Group and class of each row
  3  11   5   5  -7   5  -3  13  -4 -11  11  -2  12  -1  -2   0   3 -12  -4   2   2   1  -3 -10  -7  -4 -28  -4 -25   2  -3  10   1  -8   3   5  -5 -10   2   7   6   1   0  -3   2  10  -8  -2  -3   7   2   9   5   1   2  -8   0  -2   9  11   6   7  -4   6   3  12  -9   2  -8 -11   4   6   0   4   8  -2   7  10   9   4   4  -3  -4   5  -5  -1   3   6   1   4   3   2   4  -2   9 -17  -6   3  -6  -2   1   7  -2   4   1  -2   4   0   2   4  -1   6   4  -1  -1 -14  11  -2   3  -3  -5  15   3  -2   0   6   5   2  -4  -2   1   0  -4   0  -3  -1 -10   2  11   1   5   4   2   2 -10  -6  -7  -3  -3   1   6  -3  -4   9   4   2  -5   3   1  -2   6   5  -8   1  12   6  -7  -7  -3   1   3  -5   3   4  -2  -1   1  25   4   3  -4   6   1  -3  -3  -3  -2  -1 : Ng > (25)
 -4  -1  -6   3  -1 -12  -6  11  -4   8  16  18 -18   5  -8  10   1  -7  -8 -11  -1  -1  -5  14   1  -8  -5 -10   9  -3 -21  -3   0   4  -3  -2   0  -4   2  -1   5  -2   1   1  -4  21  -3  -5   6   2   6   0   6  -3 -10   3  -4   0  -3   1   4  -2  -4  -1  -3 -27 -11  -5  -3   5  10  -5  -5   5  10  -2  -9  -1   8   2  -6   0  -1  -2  -2   1  10   0   3   1   1  -2  -5   2   0  -7   5  -1   4   1  -4   5  -5   3  11 -16  -3   4  -1   1  -2  -3   8  -2   3  -6  -3  -1  -1   0   1   3  -9   3   5   3  15   3   2   1   9   1   4   0   2  -2   7  -8 -20   4   4  11  10   1   3   3   6   6   3  -8  -2  -1  -2   7   1   9  -9   9  -8  -1   7 -12 -22   4  11 -12  -1   5  -1  -3   4   2  -9  11   3  -1 -19  -1  -2  -1  -2   5  -2   7   5  15   4   3 : FF > (38)
 -3  18  -2   0   3  -1  -2  12  -7   4  11  23 -13   6   6   7   3  -4  -4 -11   1  -4   5  11  -1   0  -5  -8  15  -2 -21  -3   7   0  -2   2   5   4   3  -4  -5   0   2   2  -2  30  -8  -1   6   3  19  -3   6  -5 -14  -6 -12   3   5  -1   4   0 -10  -8   3 -35  -2  -3  -5   8   8   8  -7  -2  23   5   1   1   3   9 -10   1   1  -4  -5   7   6  -2   1   3   3  -6   1   8   1  -7   6   3   4  -2   0   5  -1   2  10   3  -7   5  -4   0   4  -2  11   3  -1 -14  -8  -4   5   3   2  -1  -9   0   9  -2   9   9   0  -4   6   8   1   4   3   5  -3  -3 -34   7  -4   4  11   8   5   9   0   8   4   0   2  -2   1  26  -1   7  -3   7  -1   3  11  -6 -20  13   8  -6  -2   8  -2  -8   2   7  -5   1   4  -1 -18  -7  -4  -7  -1   7  -2   6  -5  13   3   3 : FF > (38)
  2  11   2   6  -6  -3  -3   7  -4  -9   8  12   6   6  -3   3   2 -14  -5  -2  -3   1 -12  -5   2   0 -29  -4 -23  -1  -8   2   2 -18   3   1  -1 -20   2   7   7   2  -8   0   0  17  -7 -11   4   7   6   3  10   1  -5 -10  -6   5  -2   6   7  -7 -12   1   0  -2  -8   1   0  -1   7   0  -1   0   7  -2  -1   7  18   1   2   3 -10 -10  -4   1   3  -4  -4   4   3  -7   5  -3   2 -22  -1   3  -9   5   4  11  -4   3   5  -5  -2  -3  -2   1   2  -5  10  -5   0  -9   7  -3   2  -2  -3  11  -1   2   4   0  21  -6  -1   1   3   6  -4  10   0  -4  -7   0  -3   6  10   2  11   9  -8  -3   2   5  -4   1   7  -5  -8  20  -1   3  -5   3  -8  -7  11   2 -28   4   9  -7   2  -4  -4  -3  15  -4   0   3   0  -2 -11  -8   0   1  -1  11  -1   1  -1  -3  -2  -6 : Ng > (37)
 -3  -5  -7  -2   9   0  -5   1  -8   6  10  21 -14   3   9   9   2  -1  -7 -14   1  -3  10  14   4  -5   1  -5  12  -9 -28  -3  -2   6   4   8   9   4   0  -3 -10   1   8   8  -7  29  -7   5   8   1  12  -6  14  -5 -13   2  -2  16   2 -10   4  -2  -5  -8  -1 -29  -4  -4   2   7  10   2 -10  -1  16   4   7  -2   3   8  -9   0   9  12   4   4   8  -3   6  -7   2  -1  -1  12  -2   0   6  11  12  -1   1   3  -2   6   6   0   0   3  -1  -2   3  -2  11  -1  -3  -7 -15  -2   3   1  -1  -3 -14   6  12   4   4   7  -4  -4   7   3   6 -12   0   4   3  -6 -25   4   3  10  13   5   5   0   3   4   1  -2   2   4  -1   2  -1   8 -14   5   1   1   2  -3 -14   4   7  -4   0   8  -4  -5   2  10 -11  11  13  -7 -27  -1  -5  -3  -1  -4  -1  -2  -1   8   5  -2 : FF > (38)
 -3  10   1   4  -7  -1  -3  -1  -8  -3   7   4  10  -2   4   5   3 -17  -3  -2  -1   0   2 -11  -4   0 -26  -5 -14  -2  -9  -2   2 -12   4   9  -6 -17   4  10   0   5 -11   5   2  11  -6   4 -10   3   9  -3   6   1  -3  -3  -2   3  -1   9  -2   0  -6  -3   2   2  -6   9  -8  -3   3   8   1   2   9   3   7   4   5   7   3  -5  -7   2 -10  -5   5  -4   1   0   2   1   2   1   2 -22  -7   2  -8   4   2   2  -2   1  -5  -7   0  -1  -6   0   3  -3  10  -5   2  -9   4 -11   2  -3   3  12  -1   1   4   5   6  -5  -2  -2   3   2   4   1   8   0 -11   2  -4   6   2   3   9   1  -7   0  -9  -2  -4   4  10  -6  -8  15  -2   1   7   3  -1  -6   4  10 -12   3   5  -2   1   1  -8   0   8  -3   7  -2   0  -4  -2  -2   1   1  -1  -3   2   0  -1  -7  -8   5 : Ng > (34)
 -2   5   0   8 -18   0   1   6 -12  -7   4   7  -6  11   1   9   2 -17  -2   8  -1  -2 -11  -9  -4   1 -36  -1 -27  -2   5   1  -1 -11  -1   4  -3 -20   1   2   3  -6  -6   0   1   5 -10   5   1   5   1  -5   0   1   2  -8   2   3   3  11   4   1  -8   0   3  17  -2   0  -3  -2   5   1  -3   4   7   0   1   9  18   0   5  -1  -7  -2  -3   2   0   3  -1  -3   1  -2   4   0   4 -10   3  -1  -7   2   1   6  -3   7  -1  -6  -1  -2   2  -1   3  -4   9  -2  -6 -10   8   0   1  -3  -4  13   3   5  -3  -8   2  -6  -2   1  -2   1   2   3   1   0 -17   3 -11  14  14   5   4   0 -12   0  -6  10  -4  -1   6   0  -3  13   2  -4  -9   4  -8  -6  10   1 -16   2  11   1   3  -2  -2   6   6  -1   2  -8  -1  -4 -14  -3  -2   3  -2   7   2   0  -1  -5  -3   2 : Ng > (25)
 -9  11   5   5 -12  -8  -2  -2  -7  -4   5  13  12   0   3   1   5 -12  -6   0  -3   4  -7  -6   2  -3 -28  -2  -5   3  10   4   0 -11   1   4  -9 -15  17   5   4   2 -11   2   0   5  -5   0   1   3   5  -1   5  -2  -2  -9  -2   2  -3  12   4   1  -8   1   5   2 -11   6  -6  -3   0   3  -1   5   7   3  -3   8  11   5   5  -1 -15  -6  -7   1   0  -4  -2  11   0  -5  -1  -7   5 -19  -1   3  -8   4   7   4  -4   5   2  -9   0  -7   0   3  -1  -5   7  -1   1 -17   8  -2   4  -2  -7  10   1   2   4  -4   8  -3   1  -1   1   8   0   7   8  -3  -2   3  -5   7   4   4   6   2 -12   0   0   5  -2   4  10  -3  -5  15   0   1  -6   3 -11  -9  15   5 -15   7   9  -1   1   3  -1   6   3  -6   3   2   1  -2 -12  -8   7   0  -1   9   0  -3  -1  -1   0   1 : Ng > (37)
 -7   9   2  10 -12  -2  -1   3  -5  -1   4  19   6   6  -5   3   6 -15  -7  -4  -3  -2 -12 -12  -3  -5 -29  -6 -20  -4  -4   7  -3 -11   0   8   2 -23  -2   7   0   8 -13   9   3  23 -13   5  13   5  10  -8   5   1  -6 -14   8   5   3   1  12   4  -8   3  -1   6 -16  -2  -1   2   1  12  -7  -3  14  -4   1   8  18   9   3  -1  -5  -3  -4   5   4   5   1   3   0  -7   4  -2  -5 -15   2   4  -9   3   4   5  -2   2  -2  -5  -1  -7   1   0   6  -8  18  -5   1 -15   5  -3   2   1  -7  11  -8  -1   2  -6  21   3  -4  -3   7   2   6  15   4  12  -2   0 -21   8  11   7  12   5 -11   0   4   2  -8  -1  14  -9  -5  19  -5   4 -12  -1 -12  -8   5  14 -21  11  11  -2   6  -3   1   1   7  -4   9  -1   3  -8 -17  -9   8   2   2  19   5   6   1   1   1  -5 : Ng > (34)
 -2   3  -3   7  -7  -1  -1   2  -2  -5   5   4   3   1  -2   5   0 -16  -5  -2  -1  -2 -15 -10  -1  -2 -34  -5 -12  -1  -1   9  -8  -7  -2   5   6 -17  -2  -3  -4   1 -28   1   1  14 -17   4   4   2   4  -7   0   0 -10 -14   1   1   0   6   4   0 -14  -3  -4  11 -11  -6  -3   0  -1   1  -8   0   5  -3   0   9  19   2   4   1   8   1  -5  -4   3   6  -4   2   0  -8   5  -6   1 -11  -1  -6  -6  -3   1   4  -1   5   5   5   5  -4   5  -1   8  -4   8  -2   1  -9   0  -8   1   0 -16  11  -1   2   1 -10   0  -4  -2   0   3 -14  -3  22   0  -2  -6   8  -5  10   8   4   9   6  -6   1  -4  -2  -4   0   9  -7   5  20   0   4  -8   1  -8  -7   3   8 -15   3  -1  -4  -1  -3  -2   3  11   2   0   3   2  -4  -6  -8   2  -1   9  14   1   5   0  -2  -4 -13 : Ng > (25)
 -3  10   2   8  -5  -1  -2  -4  -4 -11   2  10   2   3  25   2  -3 -15  -1  -1  -1  -1 -15 -16  -4  -3 -27  -5 -10   2  -5   8   1 -12   4   5   6 -16  -2   4  -5   2 -10   2   0  10 -10   2   1   0   3  -2   6   4   0 -11   4  -2   5   7   7   3  -7  -2   1  -3  -6  -1  -5   2   2  -3  -3  -3   3  -2   3   7  15   0   4   2  -6  -2  -2   0   4   2   2   5   3  -7   5  -2   2 -15  -4  -8  -6   5  -1   0   0   9   6  -3   1  -2  -3   2   2  -6   5  -4  -1  -7   3  -4   4  -3  -1   8  -1   2  -1  -2  13   1  -3  -4   3   3   6  10   3  -4  -4   0  -7   6   6   2   8  -2 -10  -2  -1   5  -1  -3   6  -8  -2  13  -1   3  -7   2  -9  -4   5   4 -15   2   2  -2   3  -4  -7   1   5  -2   3   2   1   0  -7  -5   5  -4   2   3   0   4  -3   0  -2  -5 : Ng > (25)
  0  -3  -8  -1   5   5   2   7  -5   4  10  20 -25   3   7   5   5  -2  -3 -20   0  -1   1   7   4  -8 -15  -7   7   1 -18  -7   5   5   3   2  11   0   2  -3  -5   0   3   4   0  28  -7   4  11   2  11   3  12  -4 -12  -1  -8   4  -3 -13   0   2  -2  -5  -2 -28  -3  -7  -3   6  10  -9 -12   0  10  -2  -1  -2  10  -2  -3  -4   2   7   1 -11  12   0   5  -3   6  -5   2   3  -5   0   5   6   7  -1  -6   6  -1   4  15   5   0   4   1  -3   4   2   7   2   5   2 -11  -6 -12   1  -2  -9 -18   0   8   3  12  12  -3  -1   8   7   6  -5  -1  -1   5  -3 -33   4   3  10  15  -5   5  -2   1  11   5   1   0  -2   3   7  -4   6  -4   3  -1   4   4   0 -10  -1   1  -7  -2   3  -9  -3   7  14 -11  13  11   5 -16  -3  -5   0   0   9   0   3  -1   1   0  -6 : FF > (29)
 -3  -3   1   3  11   5  -1   0  -8  10   8  28 -22  11   6   6   6 -10  -4 -20  -1  -6  -3   8   8  -5 -11  -7   6  -2 -27   2   4   4   5  -2  11 -10   2  -2  -5   7   0  10  -2  25  -6   6   8   7   9  -8   8  -7 -14  -2  -2   6  -1 -10   5  -5  -9  -4  -1 -26 -10  -5   2   8   6   4 -10   0  19   3  -2   3  13  11  -4  -2  -4   6   3   1  11  -4   5   1   2  -9   2  -1  -6  -6   9  12   3   1   0   7  -2   5   6  -1  -1  -1   0   3   8  -4  21   2   3  -8 -16  -6   6   3  -2  -3 -19   2   5  -2  13   9  -8  -7 -45  10  14  -2   1  -4  10  -4 -35   2   3   9  19   0   4  -2   6  10   1  -3   2  -5   1   8  -7  13 -15  -2 -19   2   5   6 -17   4  16 -11   0   0  -6  -4   5   0  -8  10   0   4 -22  -5  -1 -10   0  10  -1  -8   1   8   0  -6 : FF > (29)
 -4   0 -10   0  -2  -5   2  12  -7   7   9  19 -22   4  15   8   5  -3  -9 -11   0  -5  -4  -3   1 -10  -4 -11   1  -2 -25  -2   3  -2  -2  -3  11 -18 -13   2  -8   2   7   7  -4  32 -17   0   7  -2  12  -2   4  -4 -11  -5   3   3  -8  -7   7  -3  -9  -5  -3 -27 -11 -13  -4   4  10   1 -12  -3   6  -1   0   2   9   1   4   1  13   3   0   6   7  -1   4  -1  -2  -8   2   1 -11  -6  11   1   3   4   4   1  -2   5   9  -4   4   3  -5  -7   5  -7  14  -6   4   2 -12  -4   3   3   2  -2 -10   0   2   3  16  12   1  -1   5   0   5   8  -7   1   6  -2 -32   6   4   5  17   4   6   3   1   5   2  -3   1 -11  -3   7  -9   2 -17   5  -4  -6   0  -7 -20   0  11 -14  -1   4   0  -4   5  -7  -7  -1   4  -2 -15  -7   0   1  -1   6  -2  10   2  15  -3  -7 : FF > (26)
 -2  12  -1   5  -9  -5  -1   5  -7  -1   7   7   8   3   5   2   4 -11  -5  -2  -5   0 -11 -10  -6  -2 -17 -10 -20  -1  -3   3   4 -10  -4   3  -2 -21  -3   4   2   1 -12   7  -2  11  -6   4   1   4   7  -3   6  -2   3  -6   4   3   1   4   7   2  -7   5   2   2 -13  -3  -5  -5   4   9  -3   3   6  -2   0   7  16   8   1  -4  -3  -2  -2  -1   7   4   4  -3  -1  -5   0  -8  -1 -16  -1   1  -9   5   2   8  -2   9  -4  -6   0  -2  -3   0  -2  -8  11 -10   3 -11   3   0   5   2  -5   4   0  -4  -4  -2  18  -6   4  -1   4   2   6  12   2  -1  -7   7 -15  12  11   4   9   1 -10  -4  -1   2  -1  -2   5 -12 -14  18  -6   1  -7   4 -10 -10  -1   4 -17   0  13  -1   3  -4  -4  -1   5  -3   5  -1  -1  -1 -11  -4   5   3  -2   0   7  12  -1   4   2  -4 : Ng > (34)
 -6   6  -4   6  -6   3   1   9  -7  -4  12   9   8   9  -2   2   1 -16  -3  -8   8  -2  -9  -7  -3  -2 -37  -5 -19   0  -9   1  -2 -11   4   4  -3 -20   2   1   4 -11 -10   1   1  14 -11   2   1   6   4  -4  10  -1   6  -6   2   4   0   2   6   4  -8   0  -2   6  -6   0 -11   1   0   2  -8   0  11   3   2  10  20   0   3  -2  -8  -4  -6  -6   8   9   2   1  -1  -4   3  -2   2 -20   0   0  -7  -2   0   5  -4   5   2  -9   5   2  -4   0   5  -6   9  -4   0  -8   7  -4   5   0  -5  12  -6   0   6  -4   9  -1  -3  -1   9   4   8   0   2  -2 -14   3 -11   4  11   6   7   0  -4  -4  -8   3  -4  -3   7  -7  -6  11   5   0  -5  12  -9  -2   2   7 -16  10   5  -1   2  -1 -12  -1  13   1   2   3   0  -4  -8   3  -6   4  -1   4   3   1  -4  -4  -2   2 : Ng > (37)
 -4  -4  -4   3   5  -5  -1   4  -6   4  15  25 -12   4   6   5   7 -13   1 -13  -1   0  -4   2   4  -6 -25  -9  12  -3 -20   6   6  -2   3   2   8  -8  -4  -2  -6   5  -7   6  -1  28  -9   0   5   0  11  -3   7  -3 -11  -4  -5   6  -3  -1   1  -2  -6  -1  -3 -21 -16  -2   1   5   4  -1 -10  -8   8  -3  -4   3   5   5  -5   4   1   1   0   0  11  -5   8  -1   2  -4   6   7  -6 -11   2   5   3   3  -3   7   2   6  16   3  -3  -6   0   1   1  -6  13  -4   2  -5  -9  -5   1   2   1  -4 -12   1   3   1  16   5  -1   5   8   6   6   5   8   0   9  -2 -30  -5   2   9  15   4   5   1   2   7  -5   1   3  -6   1  16   1  11 -16   2  -5  -2   7   1 -14   6   7  -7   4  12 -13  -1   8   2  -5  10   3   3 -17  -9  -6  -5   1   3   2   3  -2   9   1  -2 : FF > (29)
  1   2   4  10 -11   1  -2  -2  -8  -8  16  12   5   4   2   7   6 -25  -5  -1  -7  -2 -11  -8   0  -2 -28  -3 -13  -1  -3   9   0   2   1   7   1 -12   5  -1  -3  -2 -12   3   2  16 -11   2   3  10  -2  -4  10  -3   3  -9   2   4   4   1  12   1 -12   2   2  -1  -9  -5  -3  -1   8   2  -6  -3  16  -6   3   8  19   4   4  -3 -12   5  -9   0   8   0  -1   6   2 -10   2  -3   5 -16  -7   3 -22  -3   1   7  -7   9   3  -3   1  -1   2  -4   0   1   5   1  -2 -18   3  -3   5   1  -4  11  -2   1   7  -3   8   0  -1  -2   9   9   6  -2   5   0  -6   1 -14   8   8   7  11   5  -4 -14  -2   3  -5  -4   3  -2   0  15   1   3  -9   1 -11  -6   6   7 -21  -2  13  -2   0  -2 -10   0   7  -1   0  -5   3   2 -12   3  -4  -4   1   7   0   2  -6 -20   0   1 : Ng > (25)
 -7  -3  -9  -4  11   0   0   7  -8   3  14  22 -11   6   8  -1   3  -4  -7 -20  -1  -2   4   0   6 -10  -3  -8   1  -1 -25   0   7   2 -15   2  10  -4  -4   0  -5   1   9   7   1  36  -5   4   7   0  11  -5  10  -6  -8  -3  -4   5   6 -11   8  -2  -7  -6  -3 -23  -4  -5  -7   6  12   0  -9  -4  13   5   3   1  10   4 -11  -4   8  10   5  -1  16  -4   1   2   0  -6   3   1  -7  -3  -9   7   6   1  -1   5  -3   5  11  12  -1   4  -4  -4   3   1   8  -1   5  -1 -12  -9   2   3   2  -8 -11   1   7 -12  12   6  -1  -5   8   5   5  -8  -2   3  -4  -3 -33   3   2   4  15   1   4  -1   2   8   1  -3  -5   1   4   8  -3   5 -15   4   0   1   3   1 -16  -2   8  -8  -4   6  -9  -5   8   3 -15   9   5   4 -18  -1  -5  -3  -5   4   3  -4   1   2   1   1 : FF > (29)
 -5  14   1  11  -8   0  -2   8  -9  -4   4  16   7   4   3   4   4 -14 -10  -3  -4   2  -5 -10  -2  -1 -23  -6 -24  -4 -11   1   0 -12  -8   6   3 -22   5   6  -2   5  -4   6  -1  17 -10   4  -2   5  13  -5   6  -2  -3  -4   6   7   7   9  10   3  -8  -3   1  -9  -7   3  -9  -8   1  11  -7  -4  12   0   6   9   6   9   1  -6   2   5  -3   1   5   3  -3  -1   2  -2  -1   0   5 -23   0   4 -10   4  11   5  -3   6  -4  -2  -1   0  -3   6  -3  -6  13  -5  -1 -15   6  -2   4   0  -1   9   3  -4   1   5  12   3  -3  -2   0   3   2   6   4  -2 -10   1 -13   9   1   5  15   4  -9  -2  -4   2  -4   0   9  -7  -7  12   0   1   1   8   1 -10   3   1 -20   5  10  -5   0  -1  -2  -4   5 -10   4  -7   0  -4 -14  -6   4   4  -1   6   0   5  -8   4   3   7 : Ng > (34)
